[[152 145 128 138 121 143 127 133 135 133 151]
 [136 139 124 136 123 137 136 135 134 128 135]
 [142 136 117 134 112 143 137 134 130 151 145]]
The 1st entry, reading row by row? 152
The largest entry in the last column? 151
The bottom-right entry: 145
The 5th entry in reading order? 121
The entry directly above the centre entry: 143
The entry directly above the smallest entry? 123
The entry directly below 139 -> 136
The 4th-last entry, reading row by row is 134
The 2nd entry on the diagonal from the top-right corner: 128
The entry just right of the largest entry: 145
The fifth-last entry, reading row by row -> 137
